Read these off the row that follows.
1) Give the entry just left of -44.
2) Give the 4th entry from the end.
3) Give the first entry from the right.
4) Give the first entry.
5) Give the maximum.
6) Give the second entry.
[ -7   2  -6   6  20  19 -44 -21 -17  21  59 -32  -2   7 -33]
1) 19
2) -32
3) -33
4) -7
5) 59
6) 2

-306,396,-506,-210,141,-166,469,997,486
Read off the centre entry.
141
The entry just left of 486 is 997
Read off the entry just left of 469.
-166
